[[-5.79  5.00 -4.54  0.00]
 [ 2.73  0.00  2.60 -1.21]] ⇒ -1.21

[[-5.22 -0.46 -4.52 -4.67]
 [ 0.52 -2.30 -5.17  1.75]
 [-6.83  2.55 -4.56 -2.31]] ⇒ 1.75

[[-3.46  5.79  2.46  5.14  4.98 -0.21 -2.15]
 [ 3.40 -5.73 -2.43 -5.08 -4.93  0.20  2.12]] ⇒ 2.12

[[ 0.71  1.28  2.63 -0.43  1.26]
 [ 0.76  2.24  7.30  2.57  2.54]
 [-0.83 -2.10 -7.71 -2.12 -2.78]] ⇒ 2.54

[[ 1.87 -7.42 -4.40 -0.58  1.36]
 [ 1.04 -6.32 -5.55 -0.82  0.26]
 [-1.52  3.70  6.88 -4.77  0.66]] ⇒ 0.26

[[-1.68 -2.75  3.09 -3.52 -5.35 -1.84  4.56]
 [ 0.72 -1.31  7.02 -3.52  5.89  4.20 -6.58]] ⇒ -6.58

[[-0.49  2.96  4.75 -6.42]
 [-0.07  0.07 -1.00 -0.16]] ⇒ -0.16

[[ 2.62 -3.58  5.77  2.92  2.90 -6.65 -5.94]
 [-3.82  2.51 -4.87 -3.86 -1.31  7.76  7.55]
 [-2.00  2.81 -6.69 -3.93 -2.38  3.89  4.75]] ⇒ 7.55

[[-0.80 -3.09 -6.63  1.57 -2.11  6.29]
 [ 0.16  1.38  1.44  5.53  1.10 -2.27]] ⇒ -2.27

[[2.85 3.83 6.44 2.94 3.44 4.70 3.44]
 [3.87 5.00 3.17 8.05 4.62 5.18 4.62]] ⇒ 4.62
---
[[-0.04 -0.12 -0.06 -0.22 -0.11 -0.06 -0.02]
 [ 0.04 -0.14  0.05 -0.07 -0.08 -0.22  0.17]] yields -0.08

[[ 1.328 -0.141  0.033  0.132]
 [ 2.238  1.129  0.379 -0.240]
 [-0.062 -1.605  0.066  1.305]] yields -1.605

[ -17.67  100.98 -167.81   -0.15  -33.84  116.69] yields -0.15

[ 15.020  -2.181 -13.678  -2.628 -17.540] yields -13.678

[  2.18  -6.06 -20.09   0.80  10.24  -6.80  -5.42] yields 10.24

[[-119.6   45.3   67.8  -11.3 -221.2  -33.9]
 [-189.1  150.7   46.5   80.6 -143.3    0.1]] yields 80.6

[   4.048   45.221 -154.356   66.681  111.818  192.261] yields 66.681

[  73.9 -140.2  -16.7  200.3   42.6  112.1   39.4] yields 42.6

[ 0.15 -0.10  0.06 -0.08  0.00  0.07] yields -0.08

[[ 0.09 -0.09 -0.14 -0.13 -0.01  0.03]
 [ 0.13 -0.16 -0.13 -0.01  0.02  0.07]] yields -0.01
---
[[752 883 580 384 895 670 451]
 [689  79 308 269 330 740 185]
 [186 618 226 761 741 594 239]] => 239

[994 721 807 229 653 633] => 633

[[2 4 1 7 2 8]
 [2 1 1 2 8 8]
 [1 9 2 4 4 8]] => 8

[[-773   98  124  653 -109 -360]
 [ 990  313 -311  250   36  607]] => 607

[[-392 -458  808  163  341 -305]
 [ 218 -911  119  451 -591  254]] => 254

[ 679  238  265 -674   90] => 90

[1964 5628 8602 5111] => 5111

[ 653 -147  -76  570  157 -958 -794] => -794
---
array([[ 2, 69, 61, 98],
       [77, 68, 61, 61],
       [93, 35, 55, 66]])	69

array([[56, 75, 34, 63],
       [20, 61, 35, 18],
       [32, 64, 52, 32]])	75

array([[2911, 5247, 7193, 4809],
       [4059, 4889, 5476, 5015],
       [8086, 5123, 2855, 5869]])	5247

array([[507, 316, 504,  84],
       [446, 328, 376, 695],
       [516, 451, 766, 326]])	316

array([[ -68, -783,  800, -127],
       [-210,  -91,  219,  -72],
       [-255,   66, -511, -418]])	-783

array([[7, 7, 7, 7],
       [8, 2, 7, 7],
       [7, 7, 7, 7]])	7
---
[[3.07, -7.11, -5.33, 4.43], [-2.51, -6.60, -2.84, -1.43], [-5.17, -1.96, 0.10, -5.05]]: -1.43
[[-2.00, -0.69, 1.41, 0.80], [-2.41, -4.35, -3.12, 7.36]]: 0.80
[[6.72, -0.19, 0.53, 1.95], [2.77, -2.10, -6.25, 4.44]]: 1.95
[[1.88, -1.92, -0.75, 7.12], [-1.41, 1.35, 1.42, -6.07]]: 7.12
[[4.85, -2.32, 1.42, -1.81], [-0.95, 2.45, 5.70, 0.84], [1.23, -0.09, 2.88, -0.79]]: 0.84
[[2.48, 0.12, 6.25, 2.52], [3.25, 1.25, -1.92, -4.42]]: 2.52
[[2.97, -2.06, 4.02, 3.90], [7.00, -2.29, -5.55, -1.38], [2.50, -1.91, 3.21, 3.08]]: -1.38
---
[-2.96  6.02 -0.95  0.97 -4.47] → -2.96
[ 7.34 -7.22  0.33 -7.77  3.79] → 7.34
[-1.69  0.58  5.70 -3.91  5.81] → -1.69
[-5.92  6.75 -5.13  4.72 -2.65] → -5.92
[-1.75  4.21 -2.02 -7.87 -0.59] → -1.75
[7.31 3.76 5.05 7.64 4.44] → 7.31
